Below is a small trained network, with its code and all its weights. Each question gives an input and a class and asks what happens when units are switched off, that is, made to give their printed mean instead of their output.

import numpy as np


def w(rows, s, z=0):
    codes = np.array(rows[::2]) - 128.0
    scale = np.full(codes.shape[1], s)
    scale[-1] = z or s
    return codes * scale


def norm(h):
    return h / np.sqrt((h * h).mean(-1, keepdims=True) + 1e-5)


def f(y):
    return np.maximum(y, 0)


def log_softmax(a):
    a = a - a.max(-1, keepdims=True)
    return a - np.log(np.exp(a).sum(-1, keepdims=True))


def net(x, mask):
    res = np.array(x, float).reshape(1, 7) / 4 @ E
    u = 0
    for l in range(2):
        y = f(norm(res) @ A[l][:, :-1].T + A[l][:, -1])
        res = res + np.where(mask[u : u + 12], y, B[l][:, -1]) @ B[l][:, :-1]
        u += 12
    return log_softmax(norm(res)[-1] @ U[:, :-1].T + U[:, -1])


A, B = {}, {}
E = w([
[169,115,49,71,241,133],'x0',
[7,48,50,163,217,131],'x1',
[161,123,38,25,151,165],'x2',
[131,90,100,176,107,45],'x3',
[205,147,199,154,200,112],'x4',
[99,124,220,151,198,241],'x5',
[127,88,188,144,254,68],'x6',
],0.0074)
A[0] = w([
[48,72,92,171,251,106,74],'L0N1',
[106,142,171,177,96,49,76],'L0N2',
[108,105,92,82,89,134,124],'L0N3',
[212,123,159,109,150,130,12],'L0N4',
[83,128,174,182,201,134,129],'L0N5',
[105,148,160,177,103,47,55],'L0N6',
[141,159,169,105,66,170,95],'L0N7',
[143,114,144,215,94,65,2],'L0N8',
[226,162,168,119,162,134,69],'L0N9',
[100,87,163,77,138,180,120],'L0N10',
[175,120,100,102,83,109,229],'L0N11',
[217,193,191,118,156,110,28],'L0N12',
],0.011,0.0038)
B[0] = w([
[39,143,67,135,214,47,254],'L0N1',
[221,81,156,170,130,32,197],'L0N2',
[158,122,174,57,79,80,180],'L0N3',
[188,197,176,92,177,186,164],'L0N4',
[137,99,60,44,84,151,210],'L0N5',
[175,50,185,174,81,56,188],'L0N6',
[100,71,160,93,189,151,184],'L0N7',
[123,104,206,143,83,2,183],'L0N8',
[159,222,101,192,184,149,194],'L0N9',
[73,190,177,199,102,148,167],'L0N10',
[180,127,41,137,104,169,217],'L0N11',
[173,231,96,139,162,108,195],'L0N12',
],0.0078,0.0075)
A[1] = w([
[98,79,108,146,198,116,2],'L1N1',
[146,187,184,153,130,77,75],'L1N2',
[159,81,149,205,101,98,61],'L1N3',
[151,116,78,72,76,130,114],'L1N4',
[151,112,70,124,81,154,57],'L1N5',
[118,118,90,130,160,179,164],'L1N6',
[134,118,141,160,104,69,88],'L1N7',
[103,115,135,130,170,176,138],'L1N8',
[166,114,98,93,151,85,136],'L1N9',
[47,95,173,148,110,254,30],'L1N10',
[119,130,80,81,121,100,146],'L1N11',
[127,135,93,66,48,114,81],'L1N12',
],0.013,0.0047)
B[1] = w([
[74,118,41,99,190,86,209],'L1N1',
[158,102,112,105,120,107,220],'L1N2',
[137,138,174,161,64,60,230],'L1N3',
[173,56,96,119,90,244,223],'L1N4',
[142,62,104,57,168,182,182],'L1N5',
[132,117,206,162,108,78,215],'L1N6',
[169,105,130,141,81,110,227],'L1N7',
[107,154,110,139,81,95,189],'L1N8',
[65,143,181,175,105,162,254],'L1N9',
[73,145,185,104,81,155,203],'L1N10',
[106,121,134,120,158,168,240],'L1N11',
[178,58,88,108,134,155,220],'L1N12',
],0.011,0.0054)
U = w([
[62,183,203,129,96,184,3],'0',
[185,75,64,95,119,220,147],'1',
[231,253,145,147,225,157,116],'2',
[46,130,68,140,241,62,202],'3',
[200,98,159,194,72,6,135],'4',
],0.015,0.0018)

Each question gives the input, the list of numbers given to net, and the class t.
The units are the neurons (one row each of A and B). Each row of codes is followed by its name. A weight is (code - 128) times the scale printed after its matrix; where a second scale follows, it is the last column's (A, B and U).
mask holds one flag per neuron, layer by layer. A switched-off neuron (its flag False) gives its mean, the last column of its row in B, instead of its output. The means were averaged over made-up inputs and are rounded, as every weight is.
A unit's drop is (log p(t) with every unit on - log p(t) with that unit switched off) / (log p(t) with every unit on - log p(t) with every unit switched off).
The circuit of an input: a set's keep is (log p(t) with only the set's units on - log p(t) with every unit switched off) / (log p(t) with every unit on - log p(t) with every unit switched off). Starting from the 12 units with the biggest drops (on a tie, the unit counted first), units are removed one at a time, each time the one whose removal leaves the highest keep (on an exact tie, the one counted first), for as long as the keep stays at least 0.8.
circuit, biggest first: the units of the circuit, biggest drop first
top k neurons: the k neurons with the biggest drops, biggest first
drop when u is switched off: that unit's drop, to one decimal
input [7,-3,-3,3,3,1,7], class 2: circuit, biggest first => L0N9
input [2,-2,4,3,3,-1,8], class 2: circuit, biggest first => L0N4, L0N9
input [7,1,4,-4,6,1,-8], class 2: circuit, biggest first => L0N5, L1N12
input [1,0,-5,0,0,2,8], class 3: top 2 neurons => L0N1, L0N5
input [-3,4,3,-3,-7,5,-8], class 0: top 2 neurons => L1N10, L0N10
input [1,5,5,4,-8,-6,1], class 1: top 2 neurons => L1N4, L0N3
input [4,2,-1,-5,-6,8,1], class 0: top 4 neurons => L1N10, L0N10, L0N2, L1N6
input [4,3,-8,-6,4,-4,-2], class 3: top 2 neurons => L0N1, L0N5
input [-1,-8,-4,2,8,2,-8], class 2: top 2 neurons => L0N12, L0N9
input [6,-1,1,2,4,3,-8], class 2: top 2 neurons => L0N9, L0N5
input [-1,6,4,-5,4,8,-4], class 0: top 2 neurons => L1N10, L0N10
input [0,-4,7,-6,3,-3,0], class 2: drop when L0N9 is switched off => 0.3
input [-5,4,0,4,-2,-7,-6], class 1: drop when L1N5 is switched off => 0.3
input [3,-1,6,-8,1,6,-8], class 0: top neuron => L0N10
